Below is a small trained network, with its code and all its weights. Each question gives an input and a target symbol and asks what happens when units are switched off, that is, made to give their printed mean instead of their output.

import numpy as np


def w(rows, s, z=0):
    codes = np.array(rows[::2]) - 128.0
    scale = np.full(codes.shape[1], s)
    scale[-1] = z or s
    return codes * scale


def norm(h):
    return h / np.sqrt((h * h).mean(-1, keepdims=True) + 1e-5)


def f(y):
    return np.maximum(y, 0)


def softmax(a):
    e = np.exp(a - a.max(-1, keepdims=True))
    return e / e.sum(-1, keepdims=True)


def log_softmax(a):
    a = a - a.max(-1, keepdims=True)
    return a - np.log(np.exp(a).sum(-1, keepdims=True))


def net(x, mask):
    ids = ['ΓΛΣΦΨΩαεζημπτ'.index(c) for c in x.split()]
    T = len(ids)
    res = E[ids] + P[:T]
    u = 0
    for l in range(2):
        r = norm(res)
        for j in range(3):
            rows = slice(4 * j, 4 * j + 4)
            q, k, v = (r @ M[l][rows].T for M in (Q, K, V))
            z = softmax(np.where(np.tri(T) > 0, q @ k.T / 4**0.5, -1e9)) @ v
            o = O[l][rows]
            res = res + np.where(mask[u + j], z, o[:, -1]) @ o[:, :-1]
        u += 3
        y = f(norm(res) @ A[l][:, :-1].T + A[l][:, -1])
        res = res + np.where(mask[u : u + 8], y, B[l][:, -1]) @ B[l][:, :-1]
        u += 8
    return log_softmax(norm(res)[-1] @ U[:, :-1].T + U[:, -1])


Q, K, V, O, A, B = {}, {}, {}, {}, {}, {}
E = w([
[129,39,154],'Γ',
[140,47,158],'Λ',
[242,123,121],'Σ',
[156,46,165],'Φ',
[124,35,155],'Ψ',
[161,62,214],'Ω',
[129,42,147],'α',
[129,41,148],'ε',
[210,76,137],'ζ',
[177,64,153],'η',
[88,173,12],'μ',
[10,124,89],'π',
[105,2,180],'τ',
],0.016)
P = w([
[94,159,152],'0',
[140,5,16],'1',
[131,175,167],'2',
[85,160,189],'3',
[169,15,35],'4',
[131,162,159],'5',
[92,143,183],'6',
[176,51,53],'7',
[134,156,154],'8',
[95,127,183],'9',
[198,67,63],'10',
[135,148,145],'11',
[101,109,177],'12',
],0.026)
Q[0] = w([
[62,104,123],'L0H1',
[117,131,118],'L0H1',
[72,121,117],'L0H1',
[164,117,89],'L0H1',
[122,141,55],'L0H2',
[164,56,102],'L0H2',
[107,230,94],'L0H2',
[57,151,132],'L0H2',
[248,192,163],'L0H3',
[152,15,234],'L0H3',
[14,118,167],'L0H3',
[138,175,18],'L0H3',
],0.019)
K[0] = w([
[129,107,66],'L0H1',
[127,117,125],'L0H1',
[128,142,38],'L0H1',
[179,102,171],'L0H1',
[87,126,74],'L0H2',
[184,25,91],'L0H2',
[92,199,106],'L0H2',
[38,145,194],'L0H2',
[242,188,108],'L0H3',
[184,6,200],'L0H3',
[27,126,186],'L0H3',
[95,162,37],'L0H3',
],0.017)
V[0] = w([
[179,86,79],'L0H1',
[145,56,171],'L0H1',
[119,144,130],'L0H1',
[180,95,118],'L0H1',
[196,39,147],'L0H2',
[72,216,106],'L0H2',
[190,95,43],'L0H2',
[88,241,146],'L0H2',
[183,93,82],'L0H3',
[134,42,150],'L0H3',
[188,95,118],'L0H3',
[136,82,1],'L0H3',
],0.0078)
O[0] = w([
[203,35,169,122],'L0H1',
[76,72,94,212],'L0H1',
[189,30,120,118],'L0H1',
[115,241,143,149],'L0H1',
[170,108,183,253],'L0H2',
[133,90,72,9],'L0H2',
[100,217,54,167],'L0H2',
[1,193,151,5],'L0H2',
[98,32,101,135],'L0H3',
[72,108,252,211],'L0H3',
[50,62,112,166],'L0H3',
[211,6,53,56],'L0H3',
],0.0066,0.0055)
A[0] = w([
[102,143,70,48],'L0N1',
[26,151,118,1],'L0N2',
[163,174,194,101],'L0N3',
[143,77,136,174],'L0N4',
[47,112,108,84],'L0N5',
[120,152,25,65],'L0N6',
[94,196,157,79],'L0N7',
[8,60,161,104],'L0N8',
],0.014,0.01)
B[0] = w([
[67,152,93,133],'L0N1',
[100,238,94,135],'L0N2',
[145,151,213,243],'L0N3',
[164,104,126,254],'L0N4',
[214,250,11,137],'L0N5',
[147,56,194,147],'L0N6',
[98,70,78,171],'L0N7',
[166,157,13,205],'L0N8',
],0.013,0.0064)
Q[1] = w([
[141,63,82],'L1H1',
[115,125,177],'L1H1',
[72,101,74],'L1H1',
[80,127,118],'L1H1',
[103,140,128],'L1H2',
[202,116,181],'L1H2',
[87,140,74],'L1H2',
[6,136,56],'L1H2',
[201,131,184],'L1H3',
[197,150,158],'L1H3',
[136,152,151],'L1H3',
[139,129,52],'L1H3',
],0.022)
K[1] = w([
[67,145,88],'L1H1',
[204,183,122],'L1H1',
[54,155,143],'L1H1',
[80,178,130],'L1H1',
[153,160,121],'L1H2',
[204,115,183],'L1H2',
[88,147,97],'L1H2',
[52,139,3],'L1H2',
[218,129,125],'L1H3',
[202,104,119],'L1H3',
[136,109,147],'L1H3',
[75,127,70],'L1H3',
],0.023)
V[1] = w([
[53,99,175],'L1H1',
[210,231,227],'L1H1',
[227,171,168],'L1H1',
[198,214,93],'L1H1',
[171,168,6],'L1H2',
[117,255,104],'L1H2',
[59,199,173],'L1H2',
[132,188,73],'L1H2',
[83,162,101],'L1H3',
[187,42,196],'L1H3',
[254,65,173],'L1H3',
[49,159,236],'L1H3',
],0.011)
O[1] = w([
[98,149,207,105],'L1H1',
[3,189,64,103],'L1H1',
[65,175,28,141],'L1H1',
[109,217,84,126],'L1H1',
[45,181,135,8],'L1H2',
[122,161,26,133],'L1H2',
[164,200,111,184],'L1H2',
[83,175,129,82],'L1H2',
[183,68,98,99],'L1H3',
[106,176,163,180],'L1H3',
[96,196,137,197],'L1H3',
[195,61,196,122],'L1H3',
],0.012,0.011)
A[1] = w([
[199,154,88,68],'L1N1',
[65,7,130,45],'L1N2',
[193,10,96,62],'L1N3',
[87,115,29,43],'L1N4',
[166,63,168,136],'L1N5',
[143,48,120,44],'L1N6',
[86,105,17,146],'L1N7',
[70,181,87,1],'L1N8',
],0.017,0.0098)
B[1] = w([
[197,160,41,159],'L1N1',
[120,59,8,145],'L1N2',
[98,103,35,232],'L1N3',
[120,99,207,159],'L1N4',
[172,105,99,255],'L1N5',
[136,103,58,159],'L1N6',
[133,112,217,204],'L1N7',
[137,59,11,141],'L1N8',
],0.019,0.0093)
U = w([
[140,22,80,118],'Γ',
[200,125,35,63],'Λ',
[118,229,95,100],'Σ',
[141,114,126,67],'Φ',
[107,100,143,157],'Ψ',
[124,105,147,114],'Ω',
[122,113,130,103],'α',
[125,124,131,111],'ε',
[88,179,207,183],'ζ',
[129,145,122,150],'η',
[131,85,169,110],'μ',
[235,254,77,2],'π',
[83,49,195,153],'τ',
],0.019,0.0092)

Each question gives the input, a string of symbols that net reads in full, and the target symbol t.
The units are the heads (4 rows each of Q, K, V and O) and the neurons (one row each of A and B). Each row of codes is followed by its name. A weight is (code - 128) times the scale printed after its matrix; where a second scale follows, it is the last column's (O, A, B and U).
mask holds one flag per unit, layer by layer, with each layer's heads first. A switched-off unit (its flag False) gives its mean, the last column of its rows in O or B, instead of its output. The means were averaged over made-up inputs and are rounded, as every weight is.
A unit's drop is (log p(t) with every unit on - log p(t) with that unit switched off) / (log p(t) with every unit on - log p(t) with every unit switched off).
The circuit of an input: a set's keep is (log p(t) with only the set's units on - log p(t) with every unit switched off) / (log p(t) with every unit on - log p(t) with every unit switched off). Starting from the 12 units with the biggest drops (on a tie, the unit counted first), units are removed one at a time, each time the one whose removal leaves the highest keep (on an exact tie, the one counted first), for as long as the keep stays at least 0.8.
circuit, biggest first: the units of the circuit, biggest drop first
most important unit: the unit with the biggest drop
top k neurons: the k neurons with the biggest drops, biggest first
k most important neurons of layer l: the k neurons of layer l with the biggest drops, biggest first
heads that matter: for each layer, one digit per head in row order, 1 if its drop is at least 0.15 and else 0, layers parted by /
input Φ Λ ζ η, target ζ: top neuron : L1N3
input ζ Λ Σ Λ, target Σ: heads that matter : 001 / 100
input Ψ Σ Γ, target π: heads that matter : 111 / 011
input Σ Γ Γ π τ ζ Φ, target ζ: heads that matter : 001 / 100
input ζ τ ε Σ Φ Σ Ω Σ Σ Σ, target Σ: heads that matter : 001 / 100
input Σ α ζ Ω η ζ ζ τ ζ Γ Ψ Σ Σ, target Σ: circuit, biggest first : L1H1, L1H3
input Ψ π Γ ζ α ε Ψ Λ Σ Γ, target Σ: heads that matter : 001 / 101
input Γ ζ μ Σ Φ μ ε ζ ζ τ, target ζ: circuit, biggest first : L1H3, L0H3
input τ τ μ, target τ: 3 most important neurons of layer 0 : L0N6, L0N5, L0N3
input Φ π Ω ζ Σ Σ Φ α Λ, target π: heads that matter : 111 / 110
input Ω ζ π μ Λ ζ ε, target ζ: 2 most important neurons of layer 0 : L0N3, L0N8
input α ε Λ Ψ Γ ζ Λ ζ Σ Λ η Σ ζ, target Σ: 3 most important neurons of layer 1 : L1N7, L1N4, L1N5
input μ Ω ζ μ Σ ζ Ψ ζ ζ, target π: top 2 neurons : L1N7, L0N7
input Σ Σ Λ, target π: heads that matter : 010 / 110
input Ψ μ Σ ζ Ψ Φ η Σ η, target π: circuit, biggest first : L1H3
input Γ ζ ζ Ψ π ζ α, target ζ: heads that matter : 101 / 100
input Σ Ω Σ Ω Ψ τ Ψ ζ Ψ τ Σ ε, target π: heads that matter : 011 / 101
input Γ Σ Γ η Ω Λ τ Σ Ω, target ζ: heads that matter : 000 / 001
input μ ζ Σ π, target Σ: top 2 neurons : L0N5, L0N2
input Φ ζ Γ Σ Γ μ Σ ζ Σ Φ, target Σ: most important unit : L0H3
input Ψ η ζ Σ Φ μ Ψ Λ μ Λ μ ζ η, target ζ: heads that matter : 011 / 001
input ζ Σ Σ ζ Φ α Φ Ψ Σ Ω, target Σ: heads that matter : 001 / 100
input τ Ψ ζ Σ Ψ Λ Σ Σ Γ, target π: heads that matter : 000 / 101
input Ψ η Γ π ζ ζ Λ, target ζ: 2 most important neurons of layer 0 : L0N3, L0N8
input Γ Σ α, target π: top 4 neurons : L0N8, L0N4, L1N7, L0N6
input ζ α Ω Σ Σ ε, target π: 2 most important neurons of layer 0 : L0N8, L0N4
